Here is a tiny trained network, its code and every weight. The questions are about switching its units off for an input and a class, where a switched-off unit gives its printed mean instead of its output.

import numpy as np


def w(rows, s, z=0):
    codes = np.array(rows[::2]) - 128.0
    scale = np.full(codes.shape[1], s)
    scale[-1] = z or s
    return codes * scale


def f(y):
    return np.maximum(y, 0)


def log_softmax(a):
    a = a - a.max(-1, keepdims=True)
    return a - np.log(np.exp(a).sum(-1, keepdims=True))


def net(x, mask):
    res = np.array(x, float).reshape(1, 7) / 4 @ E
    y = f(res @ A[0][:, :-1].T + A[0][:, -1])
    res = res + np.where(mask, y, B[0][:, -1]) @ B[0][:, :-1]
    return log_softmax(res[-1] @ U[:, :-1].T + U[:, -1])


A, B = {}, {}
E = w([
[204,166,95,111,170,89,75,120,216,81,222,143],'x0',
[87,42,137,211,166,148,58,177,133,162,183,65],'x1',
[35,160,62,92,192,73,72,115,91,207,125,197],'x2',
[97,136,117,217,79,45,189,177,214,156,122,196],'x3',
[170,110,207,168,206,138,109,22,188,180,53,170],'x4',
[129,182,150,119,82,254,68,200,168,164,115,186],'x5',
[141,122,146,127,151,123,137,159,105,121,132,152],'x6',
],0.0058)
A[0] = w([
[66,116,190,137,80,175,218,134,50,154,44,130,184],'neuron 1',
[97,143,106,164,107,60,149,162,176,175,104,172,119],'neuron 2',
[91,136,80,114,78,123,159,209,83,94,180,110,51],'neuron 3',
[90,149,38,101,97,128,157,188,74,100,212,99,7],'neuron 4',
[218,176,81,97,151,86,92,144,196,65,215,138,151],'neuron 5',
[72,129,63,102,206,78,97,134,82,194,138,203,127],'neuron 6',
[109,144,117,221,130,82,191,156,180,164,116,180,91],'neuron 7',
[246,74,254,179,90,162,219,184,122,30,147,102,252],'neuron 8',
[57,143,64,89,160,78,84,134,92,179,139,193,119],'neuron 9',
[83,102,145,132,89,113,194,112,64,173,51,78,186],'neuron 10',
[152,119,125,27,165,158,64,86,41,112,118,81,68],'neuron 11',
[150,197,99,55,120,128,172,87,107,112,73,177,82],'neuron 12',
[148,132,184,157,173,133,98,64,186,172,83,128,88],'neuron 13',
[132,177,169,138,126,212,80,195,137,152,118,204,217],'neuron 14',
[95,140,116,180,99,73,158,138,173,154,124,185,67],'neuron 15',
[153,166,131,56,111,146,152,80,97,106,102,156,156],'neuron 16',
[65,183,111,86,189,70,70,147,69,205,115,190,134],'neuron 17',
[125,115,133,183,61,95,191,153,188,136,135,156,80],'neuron 18',
[67,105,126,124,83,158,168,155,78,136,92,122,162],'neuron 19',
[140,98,185,158,190,142,77,66,177,169,91,149,70],'neuron 20',
[154,80,139,146,156,33,175,94,84,82,111,71,242],'neuron 21',
[78,95,157,151,76,173,195,130,64,164,23,110,165],'neuron 22',
[125,78,91,164,174,28,212,68,82,69,159,67,226],'neuron 23',
[76,56,147,177,178,161,73,151,144,168,162,70,130],'neuron 24',
[199,192,79,116,143,107,78,121,218,73,182,133,174],'neuron 25',
[163,201,114,76,108,134,184,76,129,139,76,176,67],'neuron 26',
[153,114,218,155,193,126,127,79,179,153,91,184,24],'neuron 27',
[90,126,75,86,55,123,137,199,110,86,196,103,59],'neuron 28',
[142,193,168,132,53,239,82,190,172,150,113,150,174],'neuron 29',
[206,146,93,111,152,88,91,135,197,51,205,148,182],'neuron 30',
[150,133,157,83,163,159,77,70,72,112,122,113,40],'neuron 31',
[147,110,146,58,136,198,113,88,83,96,131,64,87],'neuron 32',
[94,73,124,198,176,140,51,151,111,172,173,74,74],'neuron 33',
[86,156,29,103,64,137,126,208,86,107,185,89,10],'neuron 34',
[132,111,118,68,174,181,71,91,84,127,142,61,95],'neuron 35',
[146,188,118,39,100,115,165,94,153,83,87,163,162],'neuron 36',
[117,149,83,120,78,108,136,180,87,75,194,110,113],'neuron 37',
[100,79,150,211,160,141,54,172,119,167,172,93,92],'neuron 38',
[128,176,154,123,66,227,47,199,160,148,113,190,153],'neuron 39',
[85,110,119,135,75,153,165,151,70,132,92,111,120],'neuron 40',
[54,147,71,90,196,71,57,132,103,197,109,193,139],'neuron 41',
[86,56,127,195,155,164,54,145,163,168,186,76,82],'neuron 42',
[124,190,109,67,103,113,171,102,135,120,86,159,82],'neuron 43',
[162,99,210,161,201,135,117,44,161,184,88,182,39],'neuron 44',
[116,133,91,187,73,89,172,159,198,137,107,168,100],'neuron 45',
[157,135,109,42,179,189,73,102,70,123,115,82,96],'neuron 46',
[113,123,125,201,101,64,160,155,183,152,120,190,27],'neuron 47',
[143,215,123,68,105,122,179,104,131,133,91,178,23],'neuron 48',
],0.0049,0.0015)
B[0] = w([
[117,136,122,155,155,54,14,183,141,199,159,107,218],'neuron 1',
[61,143,171,139,119,174,119,121,130,70,202,134,185],'neuron 2',
[113,212,110,135,199,167,175,114,122,136,69,55,201],'neuron 3',
[116,194,121,135,194,169,201,116,112,150,54,64,208],'neuron 4',
[134,161,125,133,172,75,40,166,129,209,138,116,223],'neuron 5',
[175,85,146,69,37,198,98,131,232,80,97,59,215],'neuron 6',
[26,172,197,140,144,179,115,106,113,65,204,148,187],'neuron 7',
[179,92,138,77,16,174,42,103,252,96,66,13,253],'neuron 8',
[168,89,145,89,57,171,118,131,221,93,94,57,210],'neuron 9',
[113,115,117,115,172,73,34,156,150,190,159,136,208],'neuron 10',
[21,161,213,167,118,157,126,126,94,66,221,158,202],'neuron 11',
[168,97,73,213,95,75,166,222,89,100,151,151,187],'neuron 12',
[125,211,72,146,177,156,189,119,131,129,67,49,184],'neuron 13',
[108,61,36,79,155,138,184,64,133,168,176,171,194],'neuron 14',
[44,156,184,149,116,169,126,132,110,76,198,145,177],'neuron 15',
[132,110,82,196,94,81,140,205,120,82,163,159,184],'neuron 16',
[192,83,151,85,32,174,83,143,234,94,90,61,216],'neuron 17',
[45,154,227,142,122,206,95,110,139,81,194,140,181],'neuron 18',
[117,146,115,125,155,100,75,136,124,179,117,110,187],'neuron 19',
[118,193,87,157,173,155,195,156,119,117,64,66,188],'neuron 20',
[110,34,49,38,151,182,162,65,176,197,193,166,227],'neuron 21',
[132,152,131,137,165,56,10,195,148,214,154,119,211],'neuron 22',
[102,15,61,59,147,175,186,46,150,195,191,190,252],'neuron 23',
[191,101,76,190,87,67,176,197,80,85,132,153,195],'neuron 24',
[117,143,131,138,170,69,31,168,104,216,125,107,213],'neuron 25',
[184,122,54,213,91,82,161,207,78,90,138,142,182],'neuron 26',
[94,216,113,150,192,177,195,139,134,129,41,41,183],'neuron 27',
[124,219,110,121,205,181,200,110,118,140,43,37,207],'neuron 28',
[119,22,48,44,158,158,188,47,161,190,188,190,197],'neuron 29',
[139,138,140,135,169,60,44,152,131,229,139,119,220],'neuron 30',
[39,168,200,184,149,186,134,138,112,57,178,150,175],'neuron 31',
[45,149,185,148,104,171,90,122,122,58,200,139,190],'neuron 32',
[186,90,77,216,76,70,192,213,58,66,119,186,194],'neuron 33',
[108,203,91,145,193,177,210,109,118,135,44,68,211],'neuron 34',
[53,147,163,158,106,169,117,145,77,74,205,159,192],'neuron 35',
[176,100,59,211,104,53,141,198,97,106,161,132,195],'neuron 36',
[119,187,121,109,184,174,169,112,132,146,55,59,203],'neuron 37',
[192,105,75,199,94,76,198,175,81,75,123,160,190],'neuron 38',
[127,41,53,59,169,158,195,48,118,181,186,215,197],'neuron 39',
[139,153,128,126,176,89,62,153,138,189,112,92,181],'neuron 40',
[168,80,153,93,39,184,106,123,246,80,103,37,222],'neuron 41',
[209,101,48,217,77,46,198,208,46,93,127,173,195],'neuron 42',
[172,94,64,192,92,80,153,191,100,97,138,174,175],'neuron 43',
[116,222,91,148,208,172,204,134,131,144,54,36,197],'neuron 44',
[26,162,192,140,124,180,90,102,110,62,209,149,186],'neuron 45',
[35,146,177,167,128,164,119,123,91,61,211,159,198],'neuron 46',
[29,164,223,160,139,186,118,107,82,62,194,160,179],'neuron 47',
[168,108,74,201,90,74,177,206,88,99,148,163,175],'neuron 48',
],0.0041,0.0059)
U = w([
[125,221,119,139,202,161,209,118,119,126,38,81,77],'0',
[60,158,212,153,115,159,111,117,103,44,200,163,88],'1',
[198,100,86,196,74,68,175,183,85,81,128,163,87],'2',
[176,92,154,78,30,163,80,115,203,92,89,74,124],'3',
[123,50,83,54,166,144,183,59,132,193,172,185,113],'4',
[135,161,138,137,179,64,1,155,122,224,131,124,123],'5',
[132,126,124,132,124,127,125,120,131,124,129,129,255],'6',
[175,133,203,81,104,94,119,82,77,120,62,187,70],'7',
],0.0097,0.006)

Each question gives the input, the list of numbers given to net, and the class t.
The units are the neurons (one row each of A and B). Each row of codes is followed by its name. A weight is (code - 128) times the scale printed after its matrix; where a second scale follows, it is the last column's (A, B and U).
mask holds one flag per neuron, in row order. A switched-off neuron (its flag False) gives its mean, the last column of its row in B, instead of its output. The means were averaged over made-up inputs and are rounded, as every weight is.
A unit's drop is (log p(t) with every unit on - log p(t) with that unit switched off) / (log p(t) with every unit on - log p(t) with every unit switched off).
The circuit of an input: a set's keep is (log p(t) with only the set's units on - log p(t) with every unit switched off) / (log p(t) with every unit on - log p(t) with every unit switched off). Starting from the 12 units with the biggest drops (on a tie, the unit counted first), units are removed one at a time, each time the one whose removal leaves the highest keep (on an exact tie, the one counted first), for as long as the keep stays at least 0.8.
circuit, biggest first: the units of the circuit, biggest drop first
most important unit: the unit with the biggest drop
top k neurons: the k neurons with the biggest drops, biggest first
input [-4,3,7,-7,2,-2,-1], class 1: circuit, biggest first : neuron 11; neuron 46
input [3,8,0,-8,-2,-2,-5], class 1: most important unit : neuron 11
input [-5,-6,3,-6,4,3,0], class 1: top 3 neurons : neuron 11; neuron 46; neuron 31
input [2,-7,2,8,-6,6,8], class 1: circuit, biggest first : neuron 45; neuron 47
input [8,3,-3,-3,5,2,-6], class 5: circuit, biggest first : neuron 25; neuron 30
input [2,5,-1,4,3,4,4], class 2: circuit, biggest first : neuron 42; neuron 38
input [7,3,7,-2,-2,5,-3], class 3: circuit, biggest first : neuron 41; neuron 6
input [1,-1,2,4,6,3,-1], class 0: top 2 neurons : neuron 44; neuron 27
input [-5,-3,-6,-2,5,8,1], class 4: circuit, biggest first : neuron 29; neuron 39
input [6,0,3,4,-3,8,7], class 4: top 3 neurons : neuron 39; neuron 29; neuron 14
input [-2,-4,7,-6,0,0,-1], class 3: circuit, biggest first : neuron 17; neuron 41
input [-7,8,-6,-2,5,4,-5], class 2: circuit, biggest first : neuron 42; neuron 24
input [-1,8,-1,-4,-7,-3,-3], class 2: top 3 neurons : neuron 33; neuron 42; neuron 24
input [-7,-2,3,-2,-6,-8,5], class 4: circuit, biggest first : neuron 23
input [2,-2,8,-7,-8,7,7], class 0: top 3 neurons : neuron 34; neuron 4; neuron 28
input [3,1,6,1,1,6,-3], class 3: circuit, biggest first : neuron 41; neuron 17
input [0,6,-6,-5,6,7,-7], class 4: circuit, biggest first : neuron 29; neuron 39
input [2,-7,-7,-6,2,-8,6], class 4: top 2 neurons : neuron 21; neuron 23
input [2,8,4,5,-6,0,2], class 2: top 3 neurons : neuron 42; neuron 33; neuron 38
input [7,0,-8,-8,-5,-2,7], class 1: top 2 neurons : neuron 11; neuron 32
input [7,-1,2,0,7,1,5], class 0: circuit, biggest first : neuron 44; neuron 27
input [-5,6,3,1,-6,0,2], class 0: top neuron : neuron 34
input [6,-5,2,-4,1,-5,4], class 5: top 3 neurons : neuron 5; neuron 30; neuron 25
input [4,2,7,-1,6,6,1], class 3: circuit, biggest first : neuron 41; neuron 17
input [4,-7,-7,-2,3,-4,2], class 2: top 2 neurons : neuron 36; neuron 26
input [8,-2,5,-6,-8,-7,2], class 0: top 4 neurons : neuron 4; neuron 34; neuron 28; neuron 37
input [5,5,-3,-2,2,-7,7], class 4: circuit, biggest first : neuron 23
input [5,-7,-3,-1,-8,5,-2], class 0: top 2 neurons : neuron 28; neuron 34
input [-6,6,7,-5,3,8,-3], class 4: top 4 neurons : neuron 39; neuron 14; neuron 29; neuron 8
